In the rows, 128 means zero.
Each row of numbers belongs to one of the elements below and depends on some of the facts about them. Some rows are named. Which element is each other row?

Some elements and their rows:
gristin: [140 121 134 136 159 122 127 119 119 124 114 150 123  96 134 132 138 136
 120 171 128 123 121 130 120 120 115 111 116 120 158 124 137 164 123 110
 119 124 122 120 171 109 124 118 178 120]
flaskubo: [142 134 151 119 131 130 119 124 117 124 119 127 137 101 130 138 133 118
 119 144 126 119 113 127 126 144 113 130 122 136 135 125 120 122 120 111
 105 122 129 125 127 112 122 119 145 122]
satrim: [125 125 120 123 134 124 121 128 118 134 114 159 119 124 125 120 125 155
 118 149 145 156 123 129 121 111 113 121 116 122 120 125 159 131 123 132
 142 113 127 133 149 132 142 120 112 123]
saski: [126 109 122 122 119 137 121 119 117 124 127 126 120  98 122 118 125 149
 118 119 127 124 156 126 134 121 112 143 125 119 112 140 136 106 157 133
 154 115 124 142 115 144 135 142 105 121]
tradruvus: [124 107 126 135 130 118 120 132 117 135 118 121 130 108 124 116 125 130
 122 121 134 126 140 125 120 113 113 130 138 122 112 131 137 134 129 133
 145 129 123 136 139 133 140 129 113 121]
steklusor: [141 117 146 125 157 119 121 121 117 126 113 119 139  98 143 128 139 115
 130 147 127 120 129 126 120 133 114 130 128 119 127 127 120 152 121 110
 114 118 123 129 140 110 126 120 176 122]
gove: [126 182 116 101 119 124 169 124 207 127 148 137 120 173 122 147 125 131
 125 108 126 154  98 128 122 123 183 113 120 127 132 127 121 135 119 147
 103 165 126 120 117 155 126 130 112 183]
trodem: [124 151 113 108 116 132 121 167 172 125 140 121 124 220 122 137 125 157
 143 109 124 132  98 125 122 108 194 116 122 122 137 125 118 152 119 158
 104 170 134 119 114 130 126 119 113 163]
naplu: [124 114 137 155 133 121 131 143 139 132 125 151 126 137 120 118 125 167
 117 140 134 134 135 127 121 109 113 111 116 120 137 126 156 130 128 127
 126 142 123 123 144 144 123 127 106 123]
grasuk: [125 111 118 119 117 125 118 119 116 125 126 125 123  96 126 118 125 136
 117 120 129 127 159 125 130 126 113 150 136 119 107 138 137 106 147 132
 148 113 124 147 116 154 134 143 104 121]
davol: [127 123 132 103 124 152 119 121 116 125 123 136 120  94 152 119 128 119
 118 144 125 120 148 127 177 186 114 148 118 142 120 132 129 111 160 110
 125 117 126 133 113 134 129 130 123 123]
zoguk: [132 129 121 109 123 132 118 119 116 123 114 124 126  95 133 139 132 117
 118 139 125 121 126 128 124 143 114 152 143 129 132 124 119 113 130 111
 119 115 126 137 124 111 123 123 147 122]
zezibrer: [125 147 114 116 115 127 119 146 122 124 160 111 129 233 123 144 126 110
 157 109 126 121  98 125 121 113 184 115 122 144 139 124 116 131 121 161
 105 158 149 121 117 109 125 119 120 124]
bugas: [124 157 116 101 120 134 119 144 138 127 157 111 133 179 120 144 124 113
 148 109 125 128  97 130 121 125 199 112 118 124 101 124 114 117 120 170
 104 156 151 122 117 142 125 124 106 153]
vute: [125 108 126 135 131 117 120 132 117 135 118 119 131 108 124 118 125 127
 123 121 134 126 140 125 121 112 113 131 141 122 111 132 137 133 128 134
 144 131 124 135 138 132 138 130 114 121]
damem: [124 108 120 164 142 115 182 118 127 129 126 132 123 129 131 120 125 112
 121 147 134 137 183 168 135 138 115 116 116 131 135 134 138 146 122 112
 148 115 122 122 131 153 136 132 131 123]
klokon: [124 115 141 153 130 131 120 122 119 125 121 128 121 109 121 118 126 144
 118 112 128 121 144 127 120 110 113 134 139 121 135 127 133 115 129 137
 153 120 122 125 117 111 137 142 112 124]
rabun: [124 127 133 147 119 116 166 134 124 149 132 130 143 133 127 116 125 126
 119 127 130 129 149 124 121 120 113 139 143 124 120 130 137 128 120 128
 111 150 124 131 117 143 125 144 116 128]
zorukel: [125 110 119 133 122 118 119 125 116 132 118 122 129 101 123 116 125 136
 119 122 129 128 150 125 120 111 113 139 140 121 114 130 135 116 129 134
 144 119 123 143 128 136 132 133 111 123]

There are 4 kinds of fact about the elements: postul, dritrer, lusten, dotas.
postul: belongs to class; dritrer: is directly part of; lusten: is of sort; dotas: refers to
bedur | lusten f
befe | postul b | dritrer plarur | lusten h
beflaza | lusten f | dotas zaklaple
bofam | postul d | dritrer grebe | lusten g | dotas dutru,fliskem,stesto,drazor,trodem
bovar | postul b | dritrer siskitu | lusten h
bragris | postul e | dritrer noster | lusten h
brasku | lusten f
brazus | postul b | dritrer brasku | lusten f | dotas skofem,toskek
broflen | lusten f
brubar | postul c | dritrer grebe | lusten f
brufe | lusten f
bubreplem | postul a | dritrer magragam | lusten f | dotas stebro
bugas | postul a | dritrer skizu | lusten h | dotas kledrek,plagokem
butrom | postul a | dritrer siskitu | lusten f
damem | postul e | dritrer flofi | lusten f
davol | lusten f | dotas skofem,befe,pugres,toskel
debrek | postul c | dritrer gribrum | lusten g | dotas naplu
doban | postul a | dritrer sugal | lusten h | dotas grefo,vebrek
dovukas | postul e | dritrer gribrum | lusten h
dratak | postul b | dritrer flodrazos | lusten g | dotas tregral,pugres,damem
drazor | postul d | dritrer noster | lusten f
drazum | postul c | dritrer driskelom | lusten f
driskelom | lusten f
dritres | lusten f | dotas flaskom,brubar
droba | postul a | dritrer flaskubo | lusten f | dotas maden
dronugam | postul c | dritrer gregin | lusten g
drutalak | postul d | dritrer noster | lusten f
dutru | postul c | dritrer kladrar | lusten g
fadrul | postul b | dritrer grugur | lusten g | dotas stisor
fegeku | postul d | dritrer zoguk | lusten f
fidro | lusten f | dotas petur,tratru
finugrak | lusten h | dotas namaklo
flapibrur | postul c | dritrer gridak | lusten h
flaskom | lusten f
flaskubo | lusten g
flestok | postul d | dritrer toskek | lusten f
flidris | postul c | dritrer roto | lusten f
flifigram | lusten h
fligru | lusten g
fliskem | postul a | dritrer flubo | lusten f
flodrazos | lusten g
flofi | lusten f
flubo | lusten f | dotas steklusor
flusis | postul b | dritrer vosti | lusten f
fluso | postul e | dritrer fidro | lusten h | dotas seron
flusti | postul b | dritrer zakalin | lusten g | dotas dutru
fumas | lusten f | dotas fegeku
fuskas | postul a | dritrer gribrum | lusten f | dotas stiplizur
gamom | lusten g
gaplir | postul e | dritrer mises | lusten f | dotas kladrar
garun | postul b | dritrer zoguk | lusten f
gedren | postul c | dritrer soklase | lusten f
gibedran | lusten f
gitapa | postul b | dritrer kluplem | lusten f | dotas flaskom,tipige,maden,naplu
gobrek | postul a | dritrer linos | lusten f | dotas stiplizur,plagokem
gove | postul e | dritrer steklusor | lusten h | dotas brubar
grabus | postul e | dritrer beflaza | lusten f | dotas kladrar
grasuk | postul d | dritrer davol | lusten f | dotas flifigram,plalegre
grazan | lusten f
grebe | lusten g | dotas tene,litam,mestir,zamos
grefo | postul d | dritrer driskelom | lusten f
gregin | lusten h | dotas maden,drazor,satrim
gremus | lusten f
grevodrom | postul d | dritrer dritres | lusten g | dotas flestok,pleper
gribrum | lusten f
gridak | lusten f
griklapes | postul e | dritrer broflen | lusten h
grinor | postul e | dritrer skuplel | lusten f
gristin | lusten f
grobi | postul a | dritrer vesa | lusten f | dotas brubar,vosti,bragris,gristin,trodem
grugur | lusten f
guklal | postul d | dritrer skapa | lusten h
gusti | postul d | dritrer vigris | lusten g
gutreplus | postul a | dritrer finugrak | lusten f
kebeklen | lusten h
kebram | postul b | dritrer gristin | lusten f
kitrul | lusten h
kladrar | lusten f
klagrur | lusten f | dotas pipa,plalegre,toskel
klakluplin | postul e | dritrer flaskom | lusten g
kledrek | postul b | dritrer zakalin | lusten g
klizok | postul a | dritrer grugur | lusten g | dotas tene,skofem,tabrak
klokon | postul b | dritrer skuplel | lusten f
klukastus | postul a | dritrer zoguk | lusten g
klupla | postul e | dritrer grugur | lusten g
kluplem | lusten g
ligem | postul c | dritrer vigris | lusten g | dotas brubar,gremus
linos | lusten g
litam | postul c | dritrer viklik | lusten f
lupel | postul e | dritrer flifigram | lusten f
lutrum | lusten f | dotas tipige,siskitu,kluplem
maden | postul b | dritrer gibedran | lusten f
magragam | lusten f | dotas gristin
meres | postul a | dritrer gristin | lusten f | dotas skofem,petur
mestir | lusten g
metevu | lusten f | dotas trote,toskefla,plagokem
mises | lusten f
mobulu | postul c | dritrer driskelom | lusten f | dotas stebro,linos,bedur
mola | postul a | dritrer flaskubo | lusten h
namaklo | postul a | dritrer flodrazos | lusten g
naplu | postul d | dritrer kladrar | lusten g
noster | lusten f | dotas zaklem
nugrum | lusten h | dotas tugala,gristin
numeflik | postul b | dritrer kladrar | lusten f | dotas fliskem,drazum,vosti
pafla | postul d | dritrer brufe | lusten h
paflek | lusten f
papli | postul d | dritrer noster | lusten f | dotas vute,vitrar
pesu | postul d | dritrer skizu | lusten g | dotas pugres
petur | postul e | dritrer siskitu | lusten g
pigo | postul c | dritrer sugal | lusten g
pimor | postul b | dritrer grebe | lusten f | dotas gamom,zezibrer,garun
pipa | postul c | dritrer broflen | lusten f
plabrir | lusten h | dotas tene
plagokem | postul b | dritrer soklase | lusten f
plalegre | postul e | dritrer finugrak | lusten f
plarur | lusten f
pleper | lusten f
plomuzuk | postul e | dritrer grugur | lusten f | dotas klupla,kitrul,dovukas,gremus
pluflil | postul d | dritrer stiplizur | lusten f | dotas stostam,grazan,stesto
plusak | postul e | dritrer sugal | lusten h | dotas klukastus,tiklas
pozis | postul a | dritrer mestir | lusten g
pugres | postul d | dritrer vosti | lusten h
rabekes | postul a | dritrer davol | lusten f
rabun | postul e | dritrer kebeklen | lusten g
ralal | postul e | dritrer riklin | lusten f | dotas maden,gutreplus,tratru,dovukas,damem
rebrosu | postul e | dritrer brufe | lusten f | dotas flapibrur
reka | postul b | dritrer riklin | lusten g
retutrus | postul c | dritrer dritres | lusten f
riklin | lusten f | dotas vitrar
rogri | postul a | dritrer gribrum | lusten f | dotas gutreplus,mestir
roto | lusten g
saski | postul c | dritrer toskefla | lusten f | dotas flofi,zamos
satrim | postul d | dritrer grugur | lusten f
seron | postul b | dritrer kebeklen | lusten f
setiva | postul b | dritrer flifigram | lusten f | dotas driskelom
siskitu | lusten f
skapa | lusten f
skisin | postul b | dritrer tiklas | lusten f | dotas roto,fegeku,fligru,steklusor
skizu | lusten f
skofem | lusten f
skuplel | lusten h | dotas tipige
sogo | postul b | dritrer toskek | lusten h | dotas skizu,tipige,gibedran,brubar
soklase | lusten g | dotas mola,vosti
stavo | postul e | dritrer skapa | lusten f | dotas damem
stebro | postul e | dritrer grebe | lusten f
stefe | postul b | dritrer viklik | lusten g | dotas brufe,vebrek
steklusor | lusten f
stelak | postul e | dritrer nugrum | lusten f
stesto | postul e | dritrer fumas | lusten g
stiplizur | lusten f
stisor | postul d | dritrer davol | lusten f
stofir | postul d | dritrer plabrir | lusten f
stostam | postul c | dritrer vesa | lusten h
sugal | lusten h | dotas ziflo
tabrak | lusten h
tagak | postul a | dritrer vesa | lusten f
tagrus | postul e | dritrer gamom | lusten f
tege | postul a | dritrer paflek | lusten g
tene | postul a | dritrer kladrar | lusten h
tifel | postul e | dritrer grazan | lusten h | dotas rabun
tiklas | lusten f
tipige | postul e | dritrer roto | lusten h
toskefla | lusten f
toskek | lusten h
toskel | postul b | dritrer viklik | lusten f
tradruvus | postul a | dritrer vigris | lusten f
tratru | postul b | dritrer magragam | lusten h
trebus | postul c | dritrer finugrak | lusten f | dotas gribrum
tregral | postul b | dritrer fligru | lusten f
trekastus | postul e | dritrer vesa | lusten h | dotas grinor,triflol,pigo
treziklin | postul b | dritrer flodrazos | lusten f
triflol | postul e | dritrer beflaza | lusten h
trodem | postul c | dritrer fligru | lusten h
trote | postul b | dritrer kitrul | lusten f
troti | postul e | dritrer finugrak | lusten f
tugala | postul a | dritrer flaskubo | lusten g
vebrek | postul d | dritrer tabrak | lusten g
vesa | lusten f | dotas zaklaple,pigo
vezurus | postul d | dritrer brufe | lusten f
vigris | lusten h | dotas grefo
viklik | lusten f | dotas grinor
vitrar | postul d | dritrer viklik | lusten h
voklo | postul e | dritrer plarur | lusten f
vosti | lusten h
vute | postul a | dritrer magragam | lusten f
zakalin | lusten g | dotas drazum,pozis
zaklaple | postul e | dritrer kluplem | lusten f
zaklem | postul c | dritrer toskefla | lusten g
zamos | postul a | dritrer metevu | lusten h
zepi | postul b | dritrer linos | lusten g | dotas zamos
zezibrer | postul b | dritrer zoguk | lusten h
ziflo | postul e | dritrer steklusor | lusten h
zoge | postul d | dritrer skuplel | lusten h
zoguk | lusten f | dotas reka,pleper
zorukel | postul d | dritrer riklin | lusten f
zudusi | postul e | dritrer gamom | lusten f | dotas tradruvus
zuploku | postul c | dritrer gribrum | lusten g | dotas ziflo,drutalak

Which element is each row?
No name comes twice in this set of rows, the named rows included.
[124 133 115 119 118 115 195 138 182 125 166 118 122 245 121 117 125 110
 156 110 126 145  98 130 163 150 174 116 122 163 125 125 113 164 121 116
 104 133 134 122 115 182 125 123 158 162]	dovukas
[124 109 158 175 163 131 118 122 116 124 120 161 118 139 122 116 127 174
 119 131 136 123 152 163 123 110 113 110 117 122 156 126 162 154 141 124
 159 121 122 119 135 119 142 136 113 122]	maden
[130 137 146 106 121 158 119 119 127 124 134 138 124  95 140 126 127 124
 118 143 125 119 129 128 176 183 114 140 116 164 129 129 127 108 144 110
 109 114 134 127 113 130 122 127 113 124]	grebe
[124 109 121 152 137 117 129 125 124 129 114 152 120 108 123 117 125 165
 117 142 134 139 148 134 120 109 113 112 116 125 139 124 160 140 136 124
 150 129 122 126 159 139 130 125 114 123]	drazor
[124 108 116 170 116 135 119 137 116 123 122 140 117 124 124 118 125 137
 118 140 127 146 106 125 175 114 113 111 115 143 152 125 119 105 135 115
 158 118 131 120 159 139 122 119 121 132]	debrek
[124 105 114 142 115 129 120 119 116 123 125 130 118 101 121 120 124 115
 116 131 130 145 126 126 202 153 113 123 117 141 121 132 123 107 164 113
 185 115 127 122 148 170 132 125 121 121]	rogri
[127 155 114 107 116 127 133 120 125 130 115 174 119  95 130 119 126 138
 118 145 136 173 136 126 140 135 114 161 121 126 118 124 160 109 125 129
 137 113 127 144 118 146 138 137 108 130]	plomuzuk
[123 133 129 160 123 116 181 133 148 144 121 161 129 130 124 118 125 149
 118 145 132 143 141 128 121 112 113 116 120 118 143 124 155 143 119 122
 114 166 123 123 139 138 122 133 120 134]	stesto
[127 178 114 101 120 177 121 123 160 124 150 137 118 172 122 166 124 154
 121 108 125 133  98 128 130 114 192 114 122 122 153 128 119 112 128 164
 105 145 133 121 118 119 126 126 105 177]	sogo
[125 150 134 128 123 119 160 129 140 148 125 167 121 155 130 117 126 139
 118 150 143 158 127 127 127 127 112 129 116 125 119 127 159 134 121 128
 111 122 127 127 122 141 129 129 111 127]	klupla
[129 126 130 104 125 146 119 121 116 125 118 131 122  95 147 121 129 118
 119 144 125 120 139 126 157 175 115 152 123 138 121 128 124 112 147 109
 122 115 125 135 115 126 128 127 133 122]	klagrur
[124 129 124 169 120 144 119 121 116 123 121 143 117 111 124 119 125 131
 118 123 128 134 110 127 131 110 113 112 116 143 179 124 122 105 127 131
 150 136 125 119 131 108 121 120 109 121]	flusti
[126 120 118 125 118 118 148 120 130 127 129 154 120  97 139 117 125 137
 117 135 129 139 181 127 141 145 114 143 127 122 120 130 158 118 139 118
 141 112 122 135 114 171 136 156 107 123]	stavo
[124 105 135 139 147 122 123 122 120 127 127 140 122 122 132 119 124 148
 124 132 140 127 161 131 128 127 113 113 116 122 115 138 162 151 154 122
 153 117 122 124 136 161 149 133 106 122]	gutreplus

Now the same elements, written a new way:
Some rows with their names:
magragam: [108 126 106 101 140 131 112 157 172 142 141 124 188]
ralal: [125 102 143  98 144  98 181 146 148  81 103 186 132]
zepi: [134  86 125 115 153 171 108 140 156 151 107 140 144]
stebro: [134 134 139 123  92  80 134 115 131 106 157 150 128]
stofir: [125 135 148 157 111 100 137 114 136 149 151 143 130]
treziklin: [130 125 144 164 126 101 133 115 136 171 142 136 131]
garun: [133 123 144 164 122 100 136 113 138 171 142 135 128]
gremus: [119 170 128 140 114  90 117 141 143 149 160 111 154]
kitrul: [142 164 100 130 122 173 118 139  68 102 118  53  96]
stelak: [131 138 141 127  97  79 131 115 130 106 160 154 130]
fligru: [142 171 135 131 111 124 115 154 116 144 135 115 117]
drazum: [112 132 149 155 102 107 142  97 142 152 145 147 122]
grugur: [ 96 167 121 146 148 122  96 164  96 147 147 136 142]
stiplizur: [122 162 124 135 109 106 127 151 124 162 157 126 142]
lupel: [133 138 141 127  96  79 131 114 128 106 159 153 130]
naplu: [146 141 170 153 124 107 157 126 131 120 107 141  90]
brufe: [125 164 127 140 109  99 130 149 126 160 155 124 139]
skofem: [121 152 110 126  98 126 107 152 118 176 170 125 149]
mestir: [141 168 130 129 110 130 112 156 114 149 137 118 118]

Name these rows:
No name comes twice in this set of rows, the named rows included.
[149 121 117 155 138 176 122 107  78 114 104  65  85]	bovar
[122 175 139 146 124  80 139 145 141 140 145 119 144]	flaskom
[111 125 111 104 142 135 137 170 151 148 128 142 165]	fidro
[129 128 147 154 107 101 140 114 138 151 149 143 129]	fegeku
[121  84 141 113 179  97 190 129 154 124  67 183 117]	droba
[148 156 134 121 132 159 115  92  47  56 164 141 105]	dovukas
[143 174 141 133 117 117 124 157 118 138 129 117 113]	kluplem
[131 115 133 139 120  83 137  97 135 153 126 147 114]	tagak
[133 134 158 147 103 129 137 105 136 135 121 139  94]	dutru
[146 113 103 128 136 159 119  86  77  98  94  75  74]	mola
[111 112 146 115 150 134 108 100 211  95 107 121 162]	ligem
[125 167 133 142 114  92 139 150 126 155 148 125 135]	siskitu
[104 140 120 109 160  99 114 147 204 113 133 107 203]	dritres

